Look-ups in named tables: a row name and a column name give one cell, copied from the table.

vab:
|  | supo | safib | dudabu | ged | lesat | naf | keb | reti | zez |
|---|---|---|---|---|---|---|---|---|---|
| pep | 0.4 | 0.7 | 0.7 | 0.5 | 0.3 | 0.4 | 0.4 | 0.7 | 0.4 |
| nozov | 0.5 | 0.4 | 0.4 | 0.6 | 0.6 | 0.5 | 0.7 | 0.4 | 0.5 |
| zoza | 0.4 | 0.3 | 0.3 | 0.6 | 0.6 | 0.4 | 0.7 | 0.4 | 0.5 |
| getizaz | 0.4 | 0.6 | 0.7 | 0.5 | 0.3 | 0.4 | 0.4 | 0.7 | 0.4 |
| goviz | 0.6 | 0.4 | 0.3 | 0.6 | 0.7 | 0.6 | 0.6 | 0.4 | 0.6 |
| zap | 0.4 | 0.2 | 0.2 | 0.7 | 0.7 | 0.4 | 0.8 | 0.3 | 0.5 |
| zor | 0.4 | 0.4 | 0.5 | 0.6 | 0.5 | 0.4 | 0.6 | 0.6 | 0.4 |
| deve | 0.8 | 0.6 | 0.4 | 0.4 | 0.7 | 0.7 | 0.5 | 0.3 | 0.8 |
| gov | 0.3 | 0.4 | 0.5 | 0.7 | 0.5 | 0.3 | 0.6 | 0.6 | 0.3 |
| dinavoz | 0.9 | 0.4 | 0.1 | 0.4 | 1.0 | 0.8 | 0.7 | 0.1 | 0.9 |
| futi | 0.5 | 0.4 | 0.3 | 0.6 | 0.7 | 0.5 | 0.7 | 0.4 | 0.6 |
| tibimob | 0.1 | 0.3 | 0.5 | 0.7 | 0.5 | 0.2 | 0.6 | 0.6 | 0.2 |
| sedo | 0.9 | 0.4 | 0.2 | 0.4 | 0.9 | 0.7 | 0.7 | 0.2 | 0.8 |
| golo | 0.6 | 0.6 | 0.6 | 0.4 | 0.6 | 0.6 | 0.5 | 0.5 | 0.6 |

dinavoz, keb -> 0.7
dinavoz, safib -> 0.4
goviz, ged -> 0.6
nozov, dudabu -> 0.4
zap, ged -> 0.7
zor, zez -> 0.4
tibimob, dudabu -> 0.5
deve, safib -> 0.6
deve, dudabu -> 0.4
Row with the largest naf: dinavoz

von =
|  | namo | pon | derope |
|---|---|---|---|
| lofi | 59.56 | -56.98 | 57.24 |
| tuz | 57.59 | -77.13 | -61.08 |
| buze | -31.69 | 48.00 | -47.17 |
| zipid | -54.41 | 42.16 | 59.22 |
| nop | -48.79 | -55.69 | 44.41 |

What is the derope of lofi in von?
57.24
What is the namo of tuz in von?
57.59
What is the namo of zipid in von?
-54.41
What is the derope of zipid in von?
59.22
What is the derope of buze in von?
-47.17
What is the derope of nop in von?
44.41
What is the derope of tuz in von?
-61.08
What is the namo of buze in von?
-31.69
What is the pon of buze in von?
48.00
What is the namo of lofi in von?
59.56
What is the pon of zipid in von?
42.16
What is the pon of nop in von?
-55.69
What is the pon of lofi in von?
-56.98
What is the pon of tuz in von?
-77.13
What is the namo of nop in von?
-48.79
Which row has the largest derope? zipid

bozati:
|  | folep | bokovot | kenago | gam |
|---|---|---|---|---|
| folede | 112 | 136 | 141 | 136 |
| bul | 59 | 160 | 195 | 166 |
| pudur | 103 | 64 | 100 | 135 |

gam of pudur = 135
kenago of bul = 195
folep of pudur = 103
gam of bul = 166
bokovot of pudur = 64
bokovot of bul = 160
bokovot of folede = 136

kuf:
          daduv     kiru    puvu
veli     36.555  -50.392  53.714
rono     62.374   -0.052  45.939
mubosa   54.369   -4.110  53.166
punedag  71.272  -34.078  61.595

What is the kiru of mubosa in kuf? -4.110
What is the puvu of mubosa in kuf? 53.166
What is the daduv of mubosa in kuf? 54.369
What is the daduv of punedag in kuf? 71.272
What is the kiru of rono in kuf? -0.052
What is the puvu of rono in kuf? 45.939

zap =
|  | pulete | taginu |
|---|---|---|
| delet | 0.102 | -0.307 |
| tabo | -0.645 | 0.865 |
| rof | 0.310 | -0.518 |
| muba | 0.204 | -0.531 |
| mafug | 0.233 | 0.615 |
| modu | -0.028 | 0.786 |
| vupul | -0.505 | -0.346 |

rof, pulete: 0.310
muba, taginu: -0.531
mafug, pulete: 0.233
delet, taginu: -0.307
tabo, pulete: -0.645
vupul, pulete: -0.505
mafug, taginu: 0.615
Which row has the largest pulete? rof

Table reli
cols = fuge, bur, sib
vigir: [0.528, 0.305, 0.125]
vivopop: [0.750, 0.726, 0.130]
milumo: [0.336, 0.583, 0.460]
dur: [0.166, 0.379, 0.263]
piravep: [0.321, 0.305, 0.470]
pumabu: [0.594, 0.522, 0.253]
roku: [0.852, 0.566, 0.320]
lun: [0.675, 0.238, 0.259]
ded: [0.758, 0.747, 0.179]
kol: [0.606, 0.250, 0.005]
rogav: [0.270, 0.165, 0.204]
gunukig: [0.730, 0.186, 0.400]
num: [0.386, 0.134, 0.332]
soga: [0.293, 0.454, 0.395]

gunukig, fuge: 0.730
gunukig, bur: 0.186
rogav, sib: 0.204
lun, fuge: 0.675
dur, sib: 0.263
dur, bur: 0.379
soga, fuge: 0.293

Table kunu
,mufeg,kepana,feb,neta,faned,babune,ledi
kug,29.782,21.271,51.368,71.022,56.177,70.551,31.837
fovivug,24.606,24.320,61.487,54.103,22.855,66.514,48.978
modabem,72.494,74.271,32.254,23.269,33.367,24.767,73.624
nolafe,39.249,26.045,41.658,69.923,69.082,71.489,24.723
fimure,69.905,69.754,36.221,22.553,36.074,30.075,69.025
kigo,23.826,27.390,64.463,67.894,22.947,71.679,26.615
sebiva,32.778,26.615,47.550,75.839,57.535,68.590,27.269
ligodip,66.106,34.211,21.172,68.666,73.216,42.688,21.320
zepebo,31.758,25.475,46.759,68.930,56.489,64.740,24.768
vur,53.688,29.444,33.361,68.326,69.231,56.360,26.677
kevido,36.656,20.868,48.021,66.992,59.807,65.939,28.042
zezigo,70.280,68.070,39.009,22.502,27.215,28.283,66.579

babune of zepebo: 64.740
faned of sebiva: 57.535
mufeg of vur: 53.688
kepana of zepebo: 25.475
neta of modabem: 23.269
neta of zezigo: 22.502
mufeg of zepebo: 31.758
neta of nolafe: 69.923
ledi of ligodip: 21.320
feb of ligodip: 21.172
mufeg of fovivug: 24.606
kepana of modabem: 74.271
neta of zepebo: 68.930
neta of kug: 71.022
faned of zepebo: 56.489
kepana of sebiva: 26.615
feb of vur: 33.361
ledi of sebiva: 27.269
mufeg of kevido: 36.656
Row with the largest neta: sebiva

